Below is a small trained network, with its code and all its weights. Each question gives an input and a class and asks what happens when units are switched off, that is, made to give their printed mean instead of their output.

import numpy as np


def w(rows, s, z=0):
    codes = np.array(rows[::2]) - 128.0
    scale = np.full(codes.shape[1], s)
    scale[-1] = z or s
    return codes * scale


def norm(h):
    return h / np.sqrt((h * h).mean(-1, keepdims=True) + 1e-5)


def f(y):
    return y / 2 * (1 + np.tanh(0.7978845608 * (y + 0.044715 * y**3)))


def log_softmax(a):
    a = a - a.max(-1, keepdims=True)
    return a - np.log(np.exp(a).sum(-1, keepdims=True))


def net(x, mask):
    res = np.array(x, float).reshape(1, 8) / 4 @ E
    u = 0
    for l in range(2):
        y = f(norm(res) @ A[l][:, :-1].T + A[l][:, -1])
        res = res + np.where(mask[u : u + 5], y, B[l][:, -1]) @ B[l][:, :-1]
        u += 5
    return log_softmax(norm(res)[-1] @ U[:, :-1].T + U[:, -1])


A, B = {}, {}
E = w([
[38,97,51,151,187,80,128],'x0',
[108,86,217,92,193,126,181],'x1',
[77,166,96,2,103,168,168],'x2',
[167,105,138,128,192,232,129],'x3',
[152,174,81,168,170,142,160],'x4',
[94,100,141,126,185,31,62],'x5',
[157,210,98,161,161,182,144],'x6',
[133,65,98,115,97,45,149],'x7',
],0.0081)
A[0] = w([
[181,141,88,188,35,146,62,127],'L0N1',
[182,166,168,134,120,43,217,198],'L0N2',
[177,93,29,132,173,114,97,84],'L0N3',
[129,79,125,248,83,144,127,119],'L0N4',
[167,54,212,122,127,134,107,1],'L0N5',
],0.014,0.003)
B[0] = w([
[149,162,125,206,48,140,70,254],'L0N1',
[226,155,56,36,148,35,138,218],'L0N2',
[71,73,80,166,84,234,156,196],'L0N3',
[151,179,108,183,121,69,80,229],'L0N4',
[118,69,245,122,166,177,138,204],'L0N5',
],0.012,0.0069)
A[1] = w([
[132,99,91,118,247,159,100,98],'L1N1',
[145,88,210,127,110,105,82,92],'L1N2',
[109,203,121,128,188,169,137,13],'L1N3',
[186,121,148,163,167,130,63,92],'L1N4',
[146,126,104,85,85,109,98,253],'L1N5',
],0.014,0.0024)
B[1] = w([
[104,44,89,172,113,179,155,201],'L1N1',
[120,67,168,87,121,97,191,244],'L1N2',
[100,253,134,120,241,152,181,178],'L1N3',
[102,172,37,79,85,108,224,254],'L1N4',
[107,105,89,164,171,138,42,255],'L1N5',
],0.013,0.0045)
U = w([
[98,33,223,41,170,149,139,165],'0',
[43,101,66,172,207,218,183,195],'1',
[110,247,139,106,184,218,133,54],'2',
[129,140,204,190,71,136,149,35],'3',
[122,210,45,224,60,169,20,193],'4',
[57,53,87,115,130,26,80,169],'5',
[107,77,90,131,144,167,111,3],'6',
[192,191,100,78,143,91,144,241],'7',
],0.012,0.0049)

Each question gives the input, the list of numbers given to net, and the class t.
The units are the neurons (one row each of A and B). Each row of codes is followed by its name. A weight is (code - 128) times the scale printed after its matrix; where a second scale follows, it is the last column's (A, B and U).
mask holds one flag per neuron, layer by layer. A switched-off neuron (its flag False) gives its mean, the last column of its row in B, instead of its output. The means were averaged over made-up inputs and are rounded, as every weight is.
A unit's drop is (log p(t) with every unit on - log p(t) with that unit switched off) / (log p(t) with every unit on - log p(t) with every unit switched off).
The circuit of an input: a set's keep is (log p(t) with only the set's units on - log p(t) with every unit switched off) / (log p(t) with every unit on - log p(t) with every unit switched off). Starting from all 10 units, units are removed one at a time, each time the one whose removal leaves the highest keep (on an exact tie, the one counted first), for as long as the keep stays at least 0.8.
circuit, biggest first: the units of the circuit, biggest drop first
unit that matters most: the unit with the biggest drop
k most important neurons: the k neurons with the biggest drops, biggest first
top k neurons in layer l: the k neurons of layer l with the biggest drops, biggest first
drop when u is switched off: that unit's drop, to one decimal
input [-2,4,3,-8,1,-1,-3,1], class 7: most important neuron	(L0N2)
input [-4,6,-6,-5,-2,7,4,-6], class 0: top 2 neurons in layer 0	(L0N5; L0N1)
input [2,7,-2,6,5,1,-1,8], class 0: top 2 neurons in layer 0	(L0N5; L0N4)
input [2,0,5,-7,4,-3,2,-2], class 7: top 2 neurons in layer 0	(L0N1; L0N3)
input [1,-1,0,-5,-3,6,8,-6], class 2: circuit, biggest first	(L1N3; L0N4)
input [1,7,0,-1,-4,3,7,1], class 0: circuit, biggest first	(L0N4; L0N1)
input [7,-4,-5,5,-2,3,-7,-2], class 1: top 2 neurons in layer 0	(L0N1; L0N3)
input [1,2,-2,-8,0,6,5,-5], class 7: 2 most important neurons	(L0N3; L0N1)
input [-3,0,3,-3,-8,3,-4,7], class 0: top 3 neurons in layer 0	(L0N5; L0N4; L0N1)
input [1,1,-2,-2,3,-7,4,-4], class 7: 2 most important neurons	(L0N3; L1N3)
input [1,-1,1,3,0,8,5,-3], class 1: 2 most important neurons	(L1N1; L0N1)
input [-7,1,4,4,2,-1,0,2], class 0: top 2 neurons in layer 1	(L1N4; L1N3)
input [-5,7,-8,-7,-4,-7,-2,-2], class 7: 3 most important neurons	(L0N2; L0N4; L1N4)
input [-1,5,-2,-1,-5,-3,1,2], class 0: circuit, biggest first	(L0N5)
input [-1,4,-2,-5,4,6,2,-7], class 7: 2 most important neurons	(L0N3; L0N2)
input [8,-7,3,-3,3,4,-5,-7], class 1: top 2 neurons in layer 0	(L0N1; L0N4)
input [1,-5,8,2,5,-2,8,-1], class 2: drop when L1N3 is switched off	0.6
input [-8,2,1,-5,-8,-7,-5,1], class 0: drop when L0N2 is switched off	0.0
input [7,-7,8,3,7,4,-2,-1], class 1: drop when L0N1 is switched off	0.3
input [-6,2,6,-6,-8,3,-1,1], class 0: drop when L0N1 is switched off	0.2
input [-3,8,-5,-8,3,-6,-5,1], class 7: unit that matters most	L0N2
